arr = ((58, 66, 55, 76), (171, 135, 192, 54), (55, 77, 94, 94), (77, 73, 82, 65), (55, 82, 79, 73), (207, 204, 135, 115), (75, 115, 64, 52), (15, 101, 82, 106), (54, 77, 88, 74), (72, 84, 94, 68), (111, 26, 28, 112), (122, 166, 68, 61), (69, 78, 83, 72))
arr[-13, -4]: 58
arr[-3, 1]: 26
arr[-9, 2]: 79
arr[4, -3]: 82
arr[:, 0]: [58, 171, 55, 77, 55, 207, 75, 15, 54, 72, 111, 122, 69]
arr[:, 2]: [55, 192, 94, 82, 79, 135, 64, 82, 88, 94, 28, 68, 83]
arr[2, -4]: 55
arr[-12, 3]: 54
arr[-13, -1]: 76
arr[-4, -1]: 68
arr[-8, -4]: 207
arr[-9, 0]: 55
arr[10, 2]: 28
arr[2, -2]: 94
arr[-4, 1]: 84
arr[-1, 2]: 83
arr[3]: [77, 73, 82, 65]
arr[-11, 3]: 94
arr[11, -3]: 166
arr[6, 1]: 115
arr[-5]: [54, 77, 88, 74]
arr[6]: [75, 115, 64, 52]
arr[12]: [69, 78, 83, 72]
arr[11, 0]: 122
arr[-5, 0]: 54
arr[7, -2]: 82
arr[-8, 1]: 204
arr[-13, 2]: 55

a =
[[  7.674  11.058  -0.578  10.681 -13.117   7.444]
 [  6.192  14.064  22.516  19.931   0.663 -19.420]
 [-11.486  12.041  -8.826   1.836  -7.506  -5.523]
 [  3.833  -7.296  21.093   5.911  -0.741  -4.000]
 [  1.129  -7.682   1.177  10.744  -9.203  -1.258]
 [  5.926  -7.732   8.611  12.664   6.170   0.244]
 [  4.207   2.389   2.010   6.524   9.939  -5.706]
 [ 18.703 -11.679   0.049   0.160  17.314   8.138]
 [  4.006   3.076   7.454   9.554   4.639  24.413]
 [-10.288  15.030 -10.174   1.365  -8.845  -8.839]
 [ -3.143  15.672  12.555  -9.193   3.868  -4.256]
 [ -9.388   1.749 -11.349 -17.861  -1.651   0.638]
 [ 14.937 -12.158  -0.111   3.320  19.449   8.132]
 [  3.819  17.452   6.649  -0.803  -8.273   2.242]
 [ -7.999  10.880  -9.141   0.107  -9.985  -5.334]
 [-14.608  -4.718   0.879  10.961   9.134  15.891]]
a[0][0]	7.674
a[9][5]	-8.839
a[14][2]	-9.141
a[2][4]	-7.506
a[11][0]	-9.388
a[:, 2]	[-0.578, 22.516, -8.826, 21.093, 1.177, 8.611, 2.010, 0.049, 7.454, -10.174, 12.555, -11.349, -0.111, 6.649, -9.141, 0.879]
a[0]	[7.674, 11.058, -0.578, 10.681, -13.117, 7.444]
a[11]	[-9.388, 1.749, -11.349, -17.861, -1.651, 0.638]
a[15][4]	9.134
a[14][3]	0.107
a[10][2]	12.555
a[2]	[-11.486, 12.041, -8.826, 1.836, -7.506, -5.523]
a[14]	[-7.999, 10.880, -9.141, 0.107, -9.985, -5.334]
a[:, 5]	[7.444, -19.420, -5.523, -4.000, -1.258, 0.244, -5.706, 8.138, 24.413, -8.839, -4.256, 0.638, 8.132, 2.242, -5.334, 15.891]
a[8][3]	9.554
a[5][3]	12.664
a[15][0]	-14.608
a[:, 0]	[7.674, 6.192, -11.486, 3.833, 1.129, 5.926, 4.207, 18.703, 4.006, -10.288, -3.143, -9.388, 14.937, 3.819, -7.999, -14.608]
a[0][4]	-13.117
a[15][5]	15.891
a[5]	[5.926, -7.732, 8.611, 12.664, 6.170, 0.244]
a[7][5]	8.138
a[3][3]	5.911
a[9][4]	-8.845
a[0][5]	7.444
a[1]	[6.192, 14.064, 22.516, 19.931, 0.663, -19.420]
a[8]	[4.006, 3.076, 7.454, 9.554, 4.639, 24.413]
a[:, 3]	[10.681, 19.931, 1.836, 5.911, 10.744, 12.664, 6.524, 0.160, 9.554, 1.365, -9.193, -17.861, 3.320, -0.803, 0.107, 10.961]
a[15]	[-14.608, -4.718, 0.879, 10.961, 9.134, 15.891]
a[3][2]	21.093
a[0][1]	11.058
a[6][4]	9.939
a[10][1]	15.672
a[3]	[3.833, -7.296, 21.093, 5.911, -0.741, -4.000]
a[7][2]	0.049
a[15][3]	10.961

X = -0.147   0.079   0.123  -0.066   0.024  -0.024   0.205  -0.205  -0.214  -0.149  -0.144   0.180   0.127   0.128  -0.150
X[-15]	-0.147
X[-11]	0.024
X[-1]	-0.150
X[10]	-0.144
X[12]	0.127
X[13]	0.128
